Each row has a name. Each question is about the rows just above it.

[  4   3 -34 -18   3  13 -36] -> q_37
[-36 -33  27   4  20  21  22] -> q_414
[-24 -21  20   4  28 -30  17] -> q_309
[ 22  20 -25  -9 -53  31 -40] -> q_386
[  4   4 -33 -16 -43  12 -34] -> q_890
[-27 -25 -17 -20 -19 -24 -23] -> q_421
[ 22  20  19  -9 -53  31 -24] -> q_59
q_37 without one entry, shuffled: [  3 -34   3 -36 -18   4]. Gone: => [13]
Shuffled q_414 with one entry gone: [-33  22 -36  27  21   4], missing => [20]
q_59 without one entry, shuffled: [-24  20  22 -53  -9  31]. Gone: => [19]
q_37 without one entry, shuffled: [ 13 -34 -36   3   3 -18]. Gone: => [4]
Which entry of q_59 is missing from [ -9  19 -24 -53  22  31]? => [20]

[ 57 -17  13   8] -> q_309
[ 36 -27   9   3] -> q_890
[  0 -10   4   1] -> q_447
[ 50 -31  26  49] -> q_414
[ 38 -31  26  10] -> q_59
[ 10  10 -19   0] -> q_233
[  7  12 -14  -2] -> q_461
[  6   1  -8 -10] -> q_37
[  3  -6 -10   3] -> q_421
[ 58 -19   9  -2] -> q_219
Which entry of q_414 is missing from [-31  26  50]? => [49]
q_447 without one entry, shuffled: [1 0 4]. Gone: => [-10]
Shuffled q_414 with one entry gone: [ 49  26 -31], missing => [50]

[-37  -6   5  -7  18 -31] -> q_447
[ -8  -5  16  -7  13 -23] -> q_933
[ -8  -5  16 -20  13 -54] -> q_421
[ -2   7   6  -7  18 -31] -> q_890
Shuffled q_447 with one entry gone: [ -6 -31 -37   5  18], missing => [-7]
Which entry of q_890 is missing from [ 18   6 -31  -2  -7]? => [7]
q_890 without one entry, shuffled: [  7  -7 -31   6  -2]. Gone: => [18]
q_933 without one entry, shuffled: [ 13  16  -7  -5 -23]. Gone: => [-8]

[ 34  35  -3  15  22  22   5   9 -14 -30  -4  24   0   0  -7 -25   5  16
   3  -1 -10  11  -1  31  19  -2  -4   9  18   9  -5 -15  -5  19 -16  16
  22  11 -13  -5  -4   3  12 -17 -20] -> q_59
[  3  16  12  31 -15   6  16   8 -14   0  -4  14   0 -20  -7  -5   5 -24
  -4  24  12   9  -1  -1  -1  15   3   9  -9   4  -1   1  -5  11   5  -1
   3   5  10  22 -19   3   6   4 -12] -> q_309
[ 17  16  12  31 -15  21  16   8 -14   0  -4  14   0 -20  -7  -5   5 -24
  -4  24   1  14  -1  -1  -1  15   3   9  -9   4  -1   1  -5  11   5  -1
   3   5  10  22 -19   3   6   4 -12] -> q_386
[-25 -15  -3  20 -22  15  -3 -13   8  13   7  36 -16  17  19  20   5 -16
   3   7   2   2  14   7  -1  -3  -4  12 -27  22 -24   4  -5  16   7  -3
  -4  -5 -19   3   0  24   6 -10 -16] -> q_233
[-32  16  -3  18  -2 -38 -10  12   4  15 -10  -8  22   0 -25  -6   9  -6
 -13 -11   3   2  20  28  -1   0 -29   9 -10  -6  21   8   4   9   0   2
  -4   4  -5   8   9   3   4  -4 -10] -> q_421
[-32  16  -3  18  -2 -38 -10  12   4  15 -10  -8  22   0 -25  -6   9  -6
 -13 -11   3   2  20  28  -1   0 -29   9 -10  -6  21   8   4   9   0   2
  43   5  -5  10  14 -10   6  10 -10] -> q_37
[-14 -10 -14 -14  13   0  22 -14 -32  14  -4  15   0   0  -7   8   3  10
   2  18   7 -12 -19   7  -1  -2   2   9 -10   9  -7   1  -5  27 -14  10
 -14  -3 -10 -21  10  14  22  -7 -17] -> q_461
Shuffled q_386 with one entry gone: [  1  -1  21  14  -4  -1   5   3  22 -24  -5   0  16   8   9  -1   0  -1
  12 -15   4   6   1  10   5  14  11  -4  16   4  31  -1 -14   3   3   5
  -9  24 -19 -12  17 -20  -5  -7], missing => [15]
Which entry of q_59 is missing from [  9   0 -10  22  18  16  -7   0  35  11   3  15  -4  11  19  31   3  -5
  -4  -3  -5 -13  -1  22 -14  -5 -17  -1 -20  -2  24  19  12 -16 -25  34
  -4   5  22   9   5   9 -30  16]? => [-15]

[  5   6   2  -5  -4   4   9   1 -10  -6  -8   9  17  -4   3  -2 -10  -2
   8   1  -7   2   0  -3  -5   3   2  -2  -2   2   0  -1   7   4   1] : q_461
[ -6   4  13  -7  16   5  28   7 -23 -19   7   2  10 -17   0  -7  -6  -7
  15  11 -12   4   3 -28  -9  43  17  -5  18  12  -5  -6  26 -13  15] : q_233
[ -2   5   1   0  -2  10   1  -5   7   6  -2  -1  -3 -10  -9  -2  -2   0
  -4  -3   0   7   0   0  -6   2  -9   6  -1   5  -4   1  -1  -2  -7] : q_309
[ -2 -13   7   2   0 -22 -10 -30  -1  -4  -1  -4  -6  11  13  20 -31  -3
  -3   4  -2  -4  -5  -5   6  -4   5  10  15  -7  -2   8 -21  10  18] : q_421
[  6  10 -12   2   4  38  12  33   2   6   5   5   8 -12 -13 -19  38   6
   1  -3  -1   3  10   1 -17   4  -1 -16 -18   4   9 -15  33  -8 -20] : q_219
[  0   7  -1 -12  12   2   5  -6  13 -22   7  18  12   9 -10   4  -7   6
 -15 -11   8   4   5  14  -2  -7   3  -7  11   4  -9  22  -6 -20   6] : q_37
[  6  10   2  -8  -3   2   8  10 -13  -3 -10   4  21  -3   3   0 -12  -3
  10  -1  -5   3   2   9   4   9  -7  31  -2  -7   3  10   1  11   1] : q_414
[  5   6   2  -5  -4   4   9   1 -10  -6  -8   9  17  -4   3  -2 -10  -2
   8   1  -7   2   0   4  -1   4  -7  21   0  -6   2   5   2   6  -1] : q_386
[  7  -6 -19   1 -19  -2 -34 -14  16  41  -1   2 -13  40  -3  12  12  19
 -19 -29  10  -8   1  40  32 -49 -44   9 -39 -11   0 -31 -41  20 -38] : q_890
[  2  -6   5   0   1   0  -1   2 -12  -4  -3   0   1  -4   3  -1  -4   0
  -2  -1   5  -1   1  -3   5  -4   6  -5   5  -2   4  -1   1   2   7] : q_447
[ -5  14  -2  -1  -2  15  11 -14  15  13   2  -9  -6 -19  -8  -3  12   0
  -5   9  -6   7  -3  -1 -14  18 -27  12  -7  17 -11   1   0   6 -17] : q_59
Whose row is [  0   7  -1 -12  12   2   5  -6  13 -22   7  18  12   9 -10   4  -7   6
 -15 -11   8   4   5  14  -2  -7   3  -7  11   4  -9  22  -6 -20   6]? => q_37
q_37 without one entry, shuffled: [ 12 -10  -7 -11   9   4  12  22   7  -7 -22  -9  11   2  13  18  -7   5
   3  14  -6   4  -2  -6 -20 -15   5   6   6  -1   7   4   8   0]. Gone: => [-12]
Which entry of q_37 is missing from [ -6  -2  -7   6   4   6   0   7 -15  13   3  -6  18   2   4  -1  -7  12
  14 -20   9   5 -10   8  22 -12 -11   7   4 -22  12  -7   5  11]? => [-9]
q_414 without one entry, shuffled: [ -7  -3   1   8  -5  -3  -3   3   4   1  -2   3   0  -7  10 -10   9   6
  31   4   2  -3  -1  10 -12   2   2   3 -13  -8  21  10   9  10]. Gone: => [11]
q_219 without one entry, shuffled: [  6 -12   5 -18  -8 -17 -19  33  10 -16   3   8   2   1   4  12   5  -3
   6   1 -15   4   2  10  33 -12  38   9  -1  -1 -20   6  38   4]. Gone: => [-13]

[-8 -9 -5  2] -> q_59
[-30   3 -31   2] -> q_447
[ -8  -9  -5 -14] -> q_309
[-46  -8 -44  36] -> q_414
Shuffled q_447 with one entry gone: [  3 -30 -31], missing => [2]
Shuffled q_447 with one entry gone: [  3 -30   2], missing => [-31]
Shuffled q_447 with one entry gone: [-31 -30   2], missing => [3]

[-11 -24 -25 -28 -25   5] : q_447
[20 43 31 16 44  0] : q_933
[40 23  8 27 40 39] : q_386
Shuffled q_933 with one entry gone: [44 20  0 16 43], missing => [31]
Shuffled q_933 with one entry gone: [31 43 20 44  0], missing => [16]
q_386 without one entry, shuffled: [ 8 27 40 40 23]. Gone: => [39]
Shuffled q_386 with one entry gone: [23 40 40 39 27], missing => [8]
q_447 without one entry, shuffled: [-11   5 -25 -28 -25]. Gone: => [-24]
q_386 without one entry, shuffled: [40 23  8 40 27]. Gone: => [39]
Which entry of q_933 is missing from [31 43 20 16  0]? => [44]

[29 11  3  9  1 13  1  5  5  6  0  5  2 10  6  1 40  2  1  2 30  5 17] -> q_447
[16 11  3  9  1 13  1  5  5  6  0  5  2 10  6  1 50  6  5  5  8  2 19] -> q_219
[16 11  3  9  1 13  1  5  5  6  0  5  2 10  6  1 40  2 17  2 30  5 15] -> q_233
[16 11  3  9  1  6  1  5  5  6  0  5  2 10  6  1 38  2  1  2 30  5 17] -> q_461
Which entry of q_233 is missing from [11  5 10  2  5  6  1  5 17 13  2  3 30  1 40  1  5 15  9  2  6  0]? => [16]
Shuffled q_447 with one entry gone: [11  0  1 29 13  5  1  2 17  2  1  5  9  1  2  5  6  6  5 10  3 40], missing => [30]

[  4 -26  -4 -22  23  21 -20  -2  -2  31]  q_309
[ 21  -3  25  -2 -13 -10 -30 -19  33 -12]  q_59
[ 29  38  39  10  38 -15  10   9  45 -23]  q_37
q_59 without one entry, shuffled: [ 21  25 -12  33  -3 -13 -30  -2 -19]. Gone: => [-10]
q_37 without one entry, shuffled: [ 38  29  38  10   9 -23 -15  45  10]. Gone: => [39]
Shuffled q_37 with one entry gone: [ 10  45  38  29 -23  10  38 -15  39], missing => [9]
Which entry of q_37 is missing from [ 38  10  45  38   9  10  39 -23  29]? => [-15]
q_37 without one entry, shuffled: [ 38  10   9  10  29 -15  45  38 -23]. Gone: => [39]
Shuffled q_309 with one entry gone: [ 21 -22  -4 -20   4  -2 -26  31  -2], missing => [23]

[ 53   6  12 -15  -6 -17] = q_59
[-25   0  -8 -26   8   8] = q_461
[ 19   7   8   7  11 -21] = q_421
q_421 without one entry, shuffled: [ 8  7  7 19 11]. Gone: => [-21]
q_461 without one entry, shuffled: [-26  -8   0   8   8]. Gone: => [-25]
Shuffled q_421 with one entry gone: [-21   7  11   7  19], missing => [8]

[ 22 -13   9  10 -14   7  -8   1   7  14 -12  15  -1  -9  -9 -10  15  28
 -51 -14  10  -9 -32   4  -9] = q_414
[ 12 -15   8  14 -15  10  -3   0  10  16 -13  15  -3 -10 -11  -4  14  27
 -42 -10  11 -11 -30   3  -9] = q_37
[ 23 -13  -5  -3   0  17 -18  12   9  13 -16   5   4 -23   1 -14   9  10
 -52 -24  14 -19 -55  -1  -6] = q_219
[ 12 -15   8  14 -15  10  -3   0  10  16 -13  15  -3 -10 -11  -4  14  27
 -42 -10  14 -19 -55  -1  -6] = q_309
[ 17 -16   8  15 -14  11  -6   0   8  17 -14  16   0  -9 -11  -8  15  27
 -48 -10  11 -10 -31   1  -9] = q_233
Which entry of q_219 is missing from [-13   1  13 -19  23  -6   5   9  17   9 -18 -24 -52   4  14  10   0 -55
  -5  -1 -23  -3  12 -14]? => [-16]
q_219 without one entry, shuffled: [ 14 -52   5  -5  10   9 -24 -13 -19 -14  23 -23  12  -3  13  17 -16   0
 -55  -6   1   4  -1   9]. Gone: => [-18]
Which entry of q_219 is missing from [ -3 -24  -6 -52  12   9 -18 -16  17  23 -23   0  -1 -13  -5   5   4 -19
 -14   1  14  10  13   9]? => [-55]

